Below is a small trained network, with its code and all its weights. Each question gives an input and a target symbol and asks what happens when units are switched off, that is, made to give their printed mean instead of their output.

import numpy as np


def w(rows, s, z=0):
    codes = np.array(rows[::2]) - 128.0
    scale = np.full(codes.shape[1], s)
    scale[-1] = z or s
    return codes * scale


def norm(h):
    return h / np.sqrt((h * h).mean(-1, keepdims=True) + 1e-5)


def softmax(a):
    e = np.exp(a - a.max(-1, keepdims=True))
    return e / e.sum(-1, keepdims=True)


def log_softmax(a):
    a = a - a.max(-1, keepdims=True)
    return a - np.log(np.exp(a).sum(-1, keepdims=True))


def net(x, mask):
    ids = ['αγεζηθμξτω'.index(c) for c in x.split()]
    T = len(ids)
    res = E[ids] + P[:T]
    u = 0
    for l in range(3):
        r = norm(res)
        for j in range(2):
            rows = slice(3 * j, 3 * j + 3)
            q, k, v = (r @ M[l][rows].T for M in (Q, K, V))
            z = softmax(np.where(np.tri(T) > 0, q @ k.T / 3**0.5, -1e9)) @ v
            o = O[l][rows]
            res = res + np.where(mask[u + j], z, o[:, -1]) @ o[:, :-1]
        u += 2
    return log_softmax(norm(res)[-1] @ U[:, :-1].T + U[:, -1])


Q, K, V, O = {}, {}, {}, {}
E = w([
[115,151,146,189,127,116,153],'α',
[44,99,155,169,78,178,112],'γ',
[136,110,96,169,111,102,148],'ε',
[127,136,114,191,126,135,64],'ζ',
[222,75,146,162,142,143,138],'η',
[127,105,103,141,123,76,151],'θ',
[134,173,197,162,68,10,157],'μ',
[146,160,121,173,104,177,39],'ξ',
[75,190,164,101,156,80,110],'τ',
[89,50,199,68,218,92,113],'ω',
],0.012)
P = w([
[2,161,131,169,191,139,132],'0',
[18,100,186,171,125,224,144],'1',
[69,180,168,112,103,193,246],'2',
[133,132,27,148,141,77,122],'3',
[204,184,200,67,177,179,180],'4',
[41,89,199,102,28,198,155],'5',
[185,126,214,175,116,126,89],'6',
],0.0072)
Q[0] = w([
[37,73,66,91,18,193,177],'0.h1',
[76,60,253,200,49,171,144],'0.h1',
[133,152,19,206,169,60,116],'0.h1',
[232,112,179,181,98,181,100],'0.h2',
[194,172,186,107,198,115,128],'0.h2',
[42,224,159,65,72,78,124],'0.h2',
],0.0066)
K[0] = w([
[110,84,38,227,138,28,36],'0.h1',
[203,176,3,17,206,73,94],'0.h1',
[121,74,200,119,151,181,83],'0.h1',
[208,4,206,129,136,98,93],'0.h2',
[154,151,173,66,107,130,173],'0.h2',
[157,250,96,127,157,115,108],'0.h2',
],0.0074)
V[0] = w([
[145,90,27,73,93,193,194],'0.h1',
[128,192,186,142,156,123,17],'0.h1',
[81,253,28,33,148,35,176],'0.h1',
[72,151,110,121,20,128,123],'0.h2',
[93,91,65,153,69,126,85],'0.h2',
[229,132,133,32,147,120,82],'0.h2',
],0.0063)
O[0] = w([
[211,79,166,149,114,42,94,71],'0.h1',
[106,174,109,36,114,184,192,102],'0.h1',
[228,152,46,117,230,76,87,3],'0.h1',
[170,150,235,179,131,137,139,71],'0.h2',
[253,142,174,57,153,144,160,96],'0.h2',
[97,130,141,40,37,124,203,8],'0.h2',
],0.0057,0.0054)
Q[1] = w([
[132,148,132,101,156,209,152],'1.h1',
[160,194,119,56,237,115,180],'1.h1',
[190,112,162,198,147,173,145],'1.h1',
[131,81,111,237,90,41,107],'1.h2',
[180,197,135,211,57,205,157],'1.h2',
[141,56,201,254,38,148,165],'1.h2',
],0.0067)
K[1] = w([
[64,181,84,71,230,67,179],'1.h1',
[55,175,82,201,142,128,210],'1.h1',
[152,198,198,43,120,57,137],'1.h1',
[254,126,224,77,37,182,130],'1.h2',
[114,110,43,42,108,164,30],'1.h2',
[155,160,105,76,27,161,61],'1.h2',
],0.0065)
V[1] = w([
[205,137,8,138,17,195,62],'1.h1',
[198,93,129,228,179,240,254],'1.h1',
[110,113,88,161,211,220,92],'1.h1',
[80,179,135,178,108,122,4],'1.h2',
[62,122,68,172,174,188,96],'1.h2',
[189,213,78,182,30,212,23],'1.h2',
],0.0059)
O[1] = w([
[197,154,155,8,134,215,169,61],'1.h1',
[155,61,185,127,108,167,76,254],'1.h1',
[94,151,170,80,107,146,42,218],'1.h1',
[186,176,73,113,45,81,103,192],'1.h2',
[172,102,64,157,87,89,58,240],'1.h2',
[137,141,146,26,1,138,118,160],'1.h2',
],0.0072,0.0061)
Q[2] = w([
[196,87,94,61,190,130,189],'2.h1',
[98,123,81,130,130,78,46],'2.h1',
[98,158,138,120,163,126,217],'2.h1',
[86,60,153,91,117,125,35],'2.h2',
[67,171,85,118,140,97,156],'2.h2',
[91,51,204,225,125,108,2],'2.h2',
],0.0082)
K[2] = w([
[142,134,115,185,110,169,204],'2.h1',
[70,151,130,153,142,79,103],'2.h1',
[154,140,82,115,145,189,138],'2.h1',
[77,128,193,101,120,85,84],'2.h2',
[102,133,73,101,178,165,129],'2.h2',
[133,106,249,50,161,55,119],'2.h2',
],0.011)
V[2] = w([
[88,223,68,116,95,197,118],'2.h1',
[75,254,222,164,141,131,83],'2.h1',
[78,162,229,151,152,104,64],'2.h1',
[107,101,185,72,176,73,141],'2.h2',
[148,130,106,125,101,101,239],'2.h2',
[144,14,45,154,140,249,95],'2.h2',
],0.0072)
O[2] = w([
[129,157,179,48,146,167,131,118],'2.h1',
[102,78,117,28,150,114,219,201],'2.h1',
[98,93,131,49,137,63,181,244],'2.h1',
[80,77,88,111,103,120,81,95],'2.h2',
[95,112,149,203,92,154,126,3],'2.h2',
[133,195,254,92,158,118,124,179],'2.h2',
],0.009,0.0069)
U = w([
[19,152,109,100,143,104,51,253],'α',
[124,100,146,112,125,130,146,133],'γ',
[217,85,146,188,147,117,76,164],'ε',
[153,222,85,78,58,199,147,98],'ζ',
[2,92,192,151,62,169,105,69],'η',
[186,166,113,177,182,90,44,13],'θ',
[69,140,12,89,172,150,191,78],'μ',
[109,116,221,115,127,203,123,94],'ξ',
[108,195,67,87,219,150,161,2],'τ',
[33,101,51,200,110,108,151,77],'ω',
],0.008,0.007)

Each question gives the input, a string of symbols that net reads in full, and the target symbol t.
The units are the heads (3 rows each of Q, K, V and O). Each row of codes is followed by its name. A weight is (code - 128) times the scale printed after its matrix; where a second scale follows, it is the last column's (O and U).
mask holds one flag per head, layer by layer. A switched-off head (its flag False) gives its mean, the last column of its rows in O, instead of its output. The means were averaged over made-up inputs and are rounded, as every weight is.
A unit's drop is (log p(t) with every unit on - log p(t) with that unit switched off) / (log p(t) with every unit on - log p(t) with every unit switched off).
The circuit of an input: a set's keep is (log p(t) with only the set's units on - log p(t) with every unit switched off) / (log p(t) with every unit on - log p(t) with every unit switched off). Starting from all 6 units, units are removed one at a time, each time the one whose removal leaves the highest keep (on an exact tie, the one counted first), for as long as the keep stays at least 0.8.
units of the circuit, in order: the units of the circuit, biggest drop first
most important unit: the unit with the biggest drop
which heads matter: for each layer, one digit per head in row order, 1 if its drop is at least 0.15 and else 0, layers parted by /
drop of u: that unit's drop, to one decimal
input τ ε η μ μ, target ω: most important unit : 2.h2
input η η η μ η θ μ, target η: units of the circuit, in order : 1.h2, 0.h1, 2.h2
input μ η γ η, target ξ: units of the circuit, in order : 0.h1, 1.h1, 2.h2
input η η ε ε η ε, target ε: which heads matter : 10 / 00 / 10
input η γ α ε ξ α η, target ζ: units of the circuit, in order : 1.h2, 0.h2
input η η η, target η: which heads matter : 10 / 00 / 00
input η η η γ, target ξ: which heads matter : 01 / 00 / 01
input ε η ζ ω η, target α: which heads matter : 01 / 10 / 01
input μ μ ξ, target μ: units of the circuit, in order : 0.h1, 2.h2
input η η θ ω ξ η ε, target ζ: units of the circuit, in order : 1.h2, 1.h1
input ε ε ξ ξ μ, target ζ: which heads matter : 00 / 01 / 00
input γ η α ξ η ξ, target ζ: units of the circuit, in order : 1.h2, 0.h1
input μ η α ε, target η: which heads matter : 10 / 10 / 00
input η μ τ γ η, target μ: which heads matter : 01 / 00 / 00
input η μ ε τ τ, target μ: which heads matter : 00 / 00 / 11
input ω ω ζ ζ ε ξ α, target ζ: units of the circuit, in order : 1.h2
input η μ ζ η, target μ: which heads matter : 00 / 00 / 00
input ζ τ η ξ η μ, target ζ: which heads matter : 10 / 01 / 00
input τ ω η ε η η, target ε: which heads matter : 10 / 00 / 10
input ω η ω α η η ε, target ξ: most important unit : 1.h1
input μ ζ τ, target μ: which heads matter : 10 / 00 / 11
input ξ ε α η η η ε, target ξ: drop of 0.h2 : 0.2
input γ η ξ η η ε θ, target η: drop of 1.h2 : 0.3
input ε μ η, target ω: drop of 0.h1 : 0.0
